Below is a small trained network, with its code and all its weights. Each question gives an input and a target symbol and asks what happens when units are switched off, that is, made to give their printed mean instead of their output.

import numpy as np


def w(rows, s, z=0):
    codes = np.array(rows[::2]) - 128.0
    scale = np.full(codes.shape[1], s)
    scale[-1] = z or s
    return codes * scale


def f(y):
    return np.maximum(y, 0)


def softmax(a):
    e = np.exp(a - a.max(-1, keepdims=True))
    return e / e.sum(-1, keepdims=True)


def log_softmax(a):
    a = a - a.max(-1, keepdims=True)
    return a - np.log(np.exp(a).sum(-1, keepdims=True))


def net(x, mask):
    ids = ['αβγδεζημξπτφψ'.index(c) for c in x.split()]
    T = len(ids)
    res = E[ids] + P[:T]
    u = 0
    for l in range(2):
        q, k, v = (res @ M[l].T for M in (Q, K, V))
        z = softmax(np.where(np.tri(T) > 0, q @ k.T / 3**0.5, -1e9)) @ v
        res = res + np.where(mask[u], z, O[l][:, -1]) @ O[l][:, :-1]
        u += 1
        y = f(res @ A[l][:, :-1].T + A[l][:, -1])
        res = res + np.where(mask[u : u + 8], y, B[l][:, -1]) @ B[l][:, :-1]
        u += 8
    return log_softmax(res[-1] @ U[:, :-1].T + U[:, -1])


Q, K, V, O, A, B = {}, {}, {}, {}, {}, {}
E = w([
[52,175,104,92,106,94,96,141,167,117,115,153],'α',
[160,115,78,158,112,97,152,252,155,96,129,106],'β',
[105,119,106,58,138,177,145,79,60,120,186,130],'γ',
[45,141,149,46,104,132,195,113,75,141,96,98],'δ',
[97,123,195,104,161,76,182,173,159,163,59,119],'ε',
[93,79,173,173,160,207,118,135,103,85,154,134],'ζ',
[149,77,75,124,113,158,67,127,120,198,116,134],'η',
[124,138,163,143,127,163,64,89,117,177,153,140],'μ',
[180,160,164,78,134,130,148,145,152,109,167,206],'ξ',
[135,160,112,137,93,89,98,73,98,181,151,114],'π',
[152,74,80,181,167,153,150,142,152,179,142,171],'τ',
[104,86,145,127,143,113,69,213,115,135,87,98],'φ',
[169,141,120,192,103,61,167,136,115,153,162,132],'ψ',
],0.022)
P = w([
[150,101,38,149,127,109,145,157,68,136,73,191],'0',
[140,126,78,131,163,98,139,136,69,141,92,169],'1',
[124,150,80,129,172,98,117,131,98,123,122,141],'2',
[128,138,121,110,162,105,118,114,107,119,127,139],'3',
[120,152,141,105,157,109,113,111,126,111,136,118],'4',
[121,151,180,89,137,114,113,110,141,106,139,114],'5',
[126,155,216,82,119,123,109,105,157,101,145,105],'6',
[129,155,255,68,103,137,118,99,174,104,153,89],'7',
],0.0096)
Q[0] = w([
[90,160,154,31,115,150,124,160,117,43,126,112],'L0H0',
[88,191,171,119,140,82,82,69,111,176,156,176],'L0H0',
[41,125,130,84,214,254,113,107,112,133,110,134],'L0H0',
],0.0095)
K[0] = w([
[101,159,177,90,127,120,59,207,94,30,126,103],'L0H0',
[83,213,160,103,64,86,75,1,147,176,180,151],'L0H0',
[52,73,173,112,151,222,25,116,160,138,115,121],'L0H0',
],0.0098)
V[0] = w([
[164,25,60,230,191,134,117,244,35,159,96,215],'L0H0',
[75,143,180,215,118,136,185,151,194,4,166,199],'L0H0',
[243,139,179,125,86,103,214,107,237,198,209,148],'L0H0',
],0.0037)
O[0] = w([
[82,158,173,110,94,102,118,116,107,59,173,14,252],'L0H0',
[52,222,203,135,196,133,98,73,2,201,90,153,84],'L0H0',
[146,138,56,151,152,125,63,123,136,121,119,120,59],'L0H0',
],0.0087,0.0029)
A[0] = w([
[142,129,178,142,154,122,131,222,150,103,116,120,152],'L0N0',
[105,138,107,120,164,148,2,100,31,176,124,107,126],'L0N1',
[141,143,185,111,89,117,135,81,107,87,207,114,158],'L0N2',
[162,85,17,158,100,155,64,120,164,118,116,93,34],'L0N3',
[213,130,72,179,131,81,162,174,149,148,158,196,66],'L0N4',
[142,109,75,75,112,76,100,139,208,141,86,182,124],'L0N5',
[136,183,186,139,114,72,74,111,176,86,173,87,254],'L0N6',
[157,89,91,200,95,133,134,103,126,209,147,181,153],'L0N7',
],0.0065,0.0015)
B[0] = w([
[190,88,150,155,164,154,104,100,130,215,127,135,237],'L0N0',
[162,28,135,158,108,80,80,179,57,138,92,204,179],'L0N1',
[98,201,169,27,106,254,178,126,159,104,127,82,210],'L0N2',
[139,179,172,167,166,110,173,113,108,105,97,90,181],'L0N3',
[179,91,66,178,125,181,143,244,121,162,141,158,195],'L0N4',
[44,178,200,127,122,120,145,130,133,153,175,124,203],'L0N5',
[128,139,143,80,104,144,100,52,166,211,157,107,254],'L0N6',
[146,99,190,114,142,112,90,128,26,111,102,52,188],'L0N7',
],0.0075,0.0051)
Q[1] = w([
[91,90,170,36,166,202,174,149,63,162,125,113],'L1H0',
[199,108,187,150,151,116,106,76,142,138,149,54],'L1H0',
[127,87,114,254,186,68,43,79,197,120,75,66],'L1H0',
],0.0074)
K[1] = w([
[79,84,223,142,205,144,34,176,175,145,128,136],'L1H0',
[150,106,102,227,134,194,139,190,117,180,204,3],'L1H0',
[102,98,17,178,110,89,215,188,25,71,113,54],'L1H0',
],0.006)
V[1] = w([
[199,77,186,198,149,55,46,133,135,156,110,141],'L1H0',
[142,101,141,125,183,159,255,148,67,191,98,93],'L1H0',
[254,157,130,95,124,242,79,161,155,67,138,160],'L1H0',
],0.0062)
O[1] = w([
[52,114,132,114,83,10,125,135,180,109,153,123,157],'L1H0',
[202,111,193,174,153,79,160,132,151,103,85,36,254],'L1H0',
[117,131,119,171,139,117,187,81,33,172,165,119,61],'L1H0',
],0.012,0.0039)
A[1] = w([
[77,145,168,83,233,92,179,77,161,148,49,181,182],'L1N0',
[156,40,93,225,157,112,70,219,124,196,122,120,198],'L1N1',
[230,75,150,178,165,168,127,141,127,229,80,115,209],'L1N2',
[205,68,104,197,108,185,78,213,192,123,90,180,255],'L1N3',
[165,42,46,125,163,133,134,161,148,152,189,96,218],'L1N4',
[163,67,190,59,82,98,61,156,179,157,108,108,66],'L1N5',
[67,132,172,100,186,89,115,134,239,2,97,168,56],'L1N6',
[160,15,43,242,121,99,3,221,74,153,56,137,41],'L1N7',
],0.0054,0.0024)
B[1] = w([
[154,68,107,135,178,105,42,128,102,106,140,125,190],'L1N0',
[110,69,147,140,98,71,81,88,98,65,150,171,207],'L1N1',
[72,132,57,120,56,130,123,87,173,80,130,151,233],'L1N2',
[119,132,152,99,116,45,217,161,55,120,129,159,181],'L1N3',
[109,100,108,79,86,90,58,95,105,93,165,118,169],'L1N4',
[92,170,49,154,168,141,161,66,138,118,145,119,255],'L1N5',
[185,113,107,146,148,184,132,155,127,139,164,53,193],'L1N6',
[6,61,88,134,116,166,233,255,46,136,92,227,172],'L1N7',
],0.008,0.0091)
U = w([
[150,145,127,47,138,142,35,200,114,127,102,179,168],'α',
[118,146,131,135,152,113,126,125,125,112,133,145,28],'β',
[146,116,62,153,136,175,99,102,104,120,131,118,20],'γ',
[153,144,148,107,95,113,174,125,155,114,43,173,128],'δ',
[243,168,138,130,129,74,5,43,187,123,147,53,252],'ε',
[141,143,254,148,151,134,85,156,61,110,96,129,153],'ζ',
[130,108,137,135,131,139,131,159,129,154,136,137,51],'η',
[54,68,108,104,44,42,89,113,83,67,159,185,158],'μ',
[109,164,118,157,242,101,234,145,71,179,187,176,156],'ξ',
[144,102,130,68,141,127,150,118,121,134,114,142,71],'π',
[116,150,131,144,143,123,130,144,125,127,126,141,41],'τ',
[102,190,166,121,58,148,130,125,185,146,153,97,105],'φ',
[144,120,147,131,117,130,123,150,140,129,135,152,57],'ψ',
],0.0063,0.0046)

Each question gives the input, a string of symbols that net reads in full, and the target symbol t.
The units are the heads (3 rows each of Q, K, V and O) and the neurons (one row each of A and B). Each row of codes is followed by its name. A weight is (code - 128) times the scale printed after its matrix; where a second scale follows, it is the last column's (O, A, B and U).
mask holds one flag per unit, layer by layer, with each layer's heads first. A switched-off unit (its flag False) gives its mean, the last column of its rows in O or B, instead of its output. The means were averaged over made-up inputs and are rounded, as every weight is.
A unit's drop is (log p(t) with every unit on - log p(t) with that unit switched off) / (log p(t) with every unit on - log p(t) with every unit switched off).
most important unit: the unit with the biggest drop
top k neurons: the k neurons with the biggest drops, biggest first
k most important neurons of layer l: the k neurons of layer l with the biggest drops, biggest first
drop of u: that unit's drop, to one decimal
input ξ τ π α ξ δ ψ β, target μ: 3 most important neurons of layer 0 : [L0N2, L0N0, L0N5]
input β ζ ξ τ ε β ε μ, target μ: most important unit : L0H0
input ψ β τ δ ξ ψ β β, target φ: top 3 neurons : [L0N2, L1N0, L0N6]
input β γ δ ζ β β μ ψ, target μ: top 4 neurons : [L0N4, L1N2, L1N1, L0N5]
input α φ π α β ζ μ β, target ε: top 2 neurons : [L0N0, L1N7]
input δ δ β δ β ψ γ, target γ: 2 most important neurons of layer 1 : [L1N2, L1N3]
input ε β π, target μ: top 2 neurons : [L0N4, L0N2]
input μ α β τ ξ γ φ γ, target φ: top 2 neurons : [L0N2, L0N0]
input ε ε τ, target μ: 2 most important neurons of layer 0 : [L0N2, L0N5]
input τ β φ, target μ: top 2 neurons : [L0N1, L0N0]
input β α φ ε ε φ, target ε: 2 most important neurons of layer 0 : [L0N0, L0N6]
input τ φ π ζ τ π α φ, target ε: top 3 neurons : [L1N7, L0N0, L0N4]
input γ ψ β ζ ψ, target ε: top 3 neurons : [L1N7, L0N6, L1N3]
input β δ φ μ ψ ζ ζ, target ζ: top neuron : [L1N5]
input γ ε β, target μ: 2 most important neurons of layer 1 : [L1N1, L1N4]
input α γ β η, target μ: top 2 neurons : [L0N2, L0N6]
input η β ε η, target ε: top 2 neurons : [L0N3, L1N7]
input δ φ γ ζ ε π, target μ: top 3 neurons : [L0N4, L1N2, L0N2]
input β μ β α β β, target φ: top 2 neurons : [L0N2, L1N0]
input γ ε μ, target μ: most important neuron of layer 1 : [L1N2]
input δ π ε, target ε: 3 most important neurons of layer 1 : [L1N6, L1N7, L1N0]
input ε τ φ ζ π α π τ, target ε: 3 most important neurons of layer 1 : [L1N7, L1N3, L1N2]
input α ψ α β ε γ, target ε: 2 most important neurons of layer 1 : [L1N7, L1N6]
input τ ξ μ ζ ε τ, target ε: 2 most important neurons of layer 1 : [L1N7, L1N3]
input ψ ζ ψ, target ε: drop of L0N2 : -0.1
input ζ α ε β γ, target ε: drop of L1H0 : 1.2
input ψ γ ξ φ α ξ ψ δ, target ξ: drop of L1N1 : 0.1
